[ 27.6  -0.5 -21.4   7.3  -1.4  10.9 -13.6  18.2  19.6  15.7  14.5  19.7
  16.8  -7.1  14.8 -22.5   3.9 -15.6   5.0   5.3  16.6  10.5   8.6  -8.7
  -5.2  20.1 -10.5   7.9   8.9  29.5  12.6  13.6  10.2  17.9  -3.2  14.1
  -6.7  -1.0  10.7   6.5  -1.7 -21.9   2.5  22.4  -3.5  -3.8  -2.8 -27.2
   7.4  -1.8   3.4   2.1   1.4] -> <90>
[-14.6 -10.8 -25.9   4.7 -15.3  11.4 -25.8 -19.4   8.2  -6.0  14.0  12.4
 -16.7   1.5   1.5   5.1   2.8   6.7  -7.9  -7.7  -1.6  -0.9  -2.8  -1.6
  -4.1  20.0   7.8  -1.6  -2.5  12.1   4.0 -35.5  -0.7   9.1   0.6  12.6
  -2.3   4.8  18.6   1.7   6.4   7.5   4.4  -9.4  -6.4  23.3   7.7 -16.2
   1.2  14.0 -40.9  22.3  -6.4] -> <85>
[ 15.1  -0.4  -0.5  -3.5 -19.5 -12.7 -18.7  -8.0   0.0  14.9  -6.7  -1.4
 -19.4  -0.7   2.4  11.5   3.9 -14.7  21.1  15.8  -2.3 -20.3 -10.5   3.5
 -19.4  36.2   7.0   8.4   8.0   1.1   0.5  11.2  -5.9 -45.2   7.5  16.9
 -14.1 -14.7  16.3   7.4  10.5   7.8   1.9 -12.9 -48.8  22.7   3.7 -10.6
   5.6 -20.0  -8.6  10.7   2.0] -> <102>
[ 28.6   5.1 -13.8  -3.7  23.8  14.7   3.4  15.3 -25.7 -19.6   9.6  -7.4
  39.8 -19.1  39.8  -3.6  -7.0 -17.7   2.4  11.0  12.1   4.7  18.6  -9.8
  15.9  32.0   7.5  18.5  16.4  29.1  16.9  -5.3  -5.8  15.5  -0.5 -38.6
 -10.1  -1.7  -2.6  17.8  -1.2  35.6  13.5   3.2  20.0 -28.7   2.7  -3.7
  -1.8  18.4  -8.5 -17.7  -0.7] -> <90>
[  5.5  -2.1  20.0   3.7  -3.2 -28.6 -24.8 -13.0  28.7   1.1  20.5  28.9
 -20.0  12.1 -31.8 -29.6   8.0  23.7 -10.2  22.0   8.2  52.4   9.4   0.9
 -10.8  15.3  -3.4 -14.4  -5.1  10.3  26.4 -16.2  -0.9   4.1  -9.3 -15.2
 -20.4   1.4   3.9  -8.5   3.1 -36.4 -23.7  10.0 -27.0  11.7   0.8   3.7
  15.8  -2.2  36.8  23.4  -8.0] -> <90>
[ -3.2 -24.1 -23.7   1.0 -12.4  46.3  -4.3  -9.1   2.5  -9.9 -17.2   3.7
   5.6  10.8  12.6  -1.1  -9.4  -5.4  -2.2  28.3 -11.4 -34.5 -12.7   6.8
 -13.1 -42.9  -9.8  -5.2   2.1  15.1  -1.3 -37.7  -5.1  47.4  -5.4   3.6
   4.4   7.0   6.8   6.6  30.1 -25.1  -0.4  19.1  -4.1 -11.7   8.3 -25.0
 -10.9  -2.5 -57.2  18.3   8.6] -> <106>
[ -9.7   3.5 -11.4  -2.8 -17.0  28.4  15.7 -10.8  22.4  21.6 -19.4 -31.8
  33.3   7.5  13.1  13.8   1.3  -3.8   4.7  36.0 -17.6 -61.6  -3.3   8.4
 -30.3 -35.1   6.3  -4.8 -10.7  -0.7 -10.3 -27.2  -9.7 -12.9   6.8  13.7
   7.4  -4.4   8.6   5.2  44.2 -14.4  -4.2  -3.1  14.7  20.4   4.7  17.2
  -4.0 -29.8 -23.3  11.2  -1.0] -> <84>
[-11.9   1.6 -43.4   5.2 -24.2  28.4 -12.1 -18.6 -17.2   8.6 -19.6   5.6
  -7.5   5.8  22.9  17.3   2.8 -18.8   4.4  -8.0  -6.8 -33.9  10.4   6.6
 -11.0  11.9  -2.9  18.7   0.6  19.3  -0.8 -17.7  -9.1  -9.3   6.4  17.0
  -8.4  -5.3  28.2  17.0  10.7  22.4   5.5  -9.9  -6.4  19.6  -1.1 -16.2
  -4.0  23.7 -70.7  27.3 -10.3] -> <102>
[-21.3  -2.3  -9.2   2.2  -7.5   7.8   1.0 -23.4  18.7   5.3  10.1  11.6
  30.1   0.8  -3.9   7.6   0.9  18.4   5.1 -12.6  -5.1 -12.1   3.1  -1.3
  -4.8  -8.5   7.4  -8.2  -9.5  -0.2   6.1 -31.1  11.8   4.0  -5.0   9.5
  17.2   1.8   3.4  -1.2  -0.9  11.6   5.9  -9.8  26.7  18.1   0.7  22.6
  -2.8  21.5 -41.8   2.5 -18.4] -> <99>
[ 11.5   0.6 -13.2   3.7 -10.7  19.3   8.5   2.2  18.6  24.1 -24.7 -19.8
  28.5  -7.3  28.2  10.9 -12.2 -12.6   0.2  -1.2  -6.9 -38.8  11.3  16.5
  -2.7   3.6   1.3   7.4  -2.9  23.7  -0.3  -4.5 -14.0 -28.8   6.6  -8.6
  -3.8  -2.2  15.4  13.3  -3.8   1.7   2.0  -3.4  39.5  12.2  -1.6  18.2
  -2.8 -24.8 -31.2  10.0 -23.1] -> <84>
[ 13.3   3.9  -6.0   2.7  -4.3 -13.3  12.9   1.9 -19.7  16.4 -16.0 -15.8
 -11.7 -13.3   6.7 -10.4   6.7 -16.5  -1.7 -17.3  -7.0  30.1  19.9   5.6
   3.6   7.7   2.7   9.9   1.6   5.4   6.7  17.0   1.0  -1.3   0.8  -4.0
 -22.6   3.3   4.4   3.6  -5.4  -1.9   0.4   0.9  18.2 -22.2  -6.3   2.8
  -3.1  19.5   5.2  10.2  -2.3] -> <106>
[ 46.5   5.5 -11.7   0.8   8.5 -28.6  14.0  41.1 -25.9  23.3 -16.6 -18.6
 -15.1  -7.9   1.0 -15.3 -10.4 -13.0  -5.8 -11.4   3.8  45.2  11.0  -2.0
  17.9  47.8  -3.8  25.2  22.6  18.8  17.2  30.1  -9.3 -36.4   7.9 -11.3
 -16.0  -5.8   4.2  30.6 -16.0 -22.6  -2.9  22.1  32.6 -58.3 -11.0 -15.7
   1.7   8.2   0.8   5.2  19.4] -> <104>
[ 33.2   0.5  -2.6  -8.8  11.6  -8.3  -2.3  18.7  -6.7   6.4 -10.8 -42.8
 -15.3 -15.7  35.8   2.5  -8.8 -12.5   4.5 -21.2  -6.7  22.6   7.0  10.1
  36.5  31.8  12.0  19.8   5.6  28.2  18.2   9.7 -17.5 -28.2   4.9 -15.1
  -3.6  -3.0  -1.2  -8.1   3.6  21.3  -2.2 -12.4  48.5  -9.6   1.9  12.8
  -7.7   7.6   3.4  20.5  -8.9] -> <85>
[ 20.4  -4.6   1.4   2.9 -16.7  -1.6  -7.0  -0.8  36.2  24.8  -5.3  11.6
  -2.7  -9.7  -2.9   5.6  -1.4   9.8   1.8  -5.7  -1.9 -36.0  -0.5 -18.2
   3.5   9.0   4.0  -6.7   1.7  14.5   2.1  25.6  -0.9 -25.6   9.4   4.2
   4.9  -5.0  14.7  18.1  12.0 -16.5  -4.7  -2.7 -18.8  -4.3  -2.0 -31.0
   6.0 -33.1 -29.6   0.2  -2.0] -> <84>
[ -0.3   1.3  -5.4  -3.7   0.2  -6.0 -24.2 -12.2  11.1   4.3  14.3   4.1
   9.9  -4.1   2.0  -1.6 -17.2  -1.7   7.2  -1.3  -0.9  14.7  12.0   0.4
  -3.4  30.5   0.5  -1.8  -1.5  23.7   6.9 -25.3   1.7  -6.9   0.0   8.1
  -3.1   7.4   7.1  -9.8  -6.9  14.3   5.0 -12.0   6.5  35.0  -1.7  18.0
   3.3   5.7  -1.5  21.2 -25.2] -> <99>
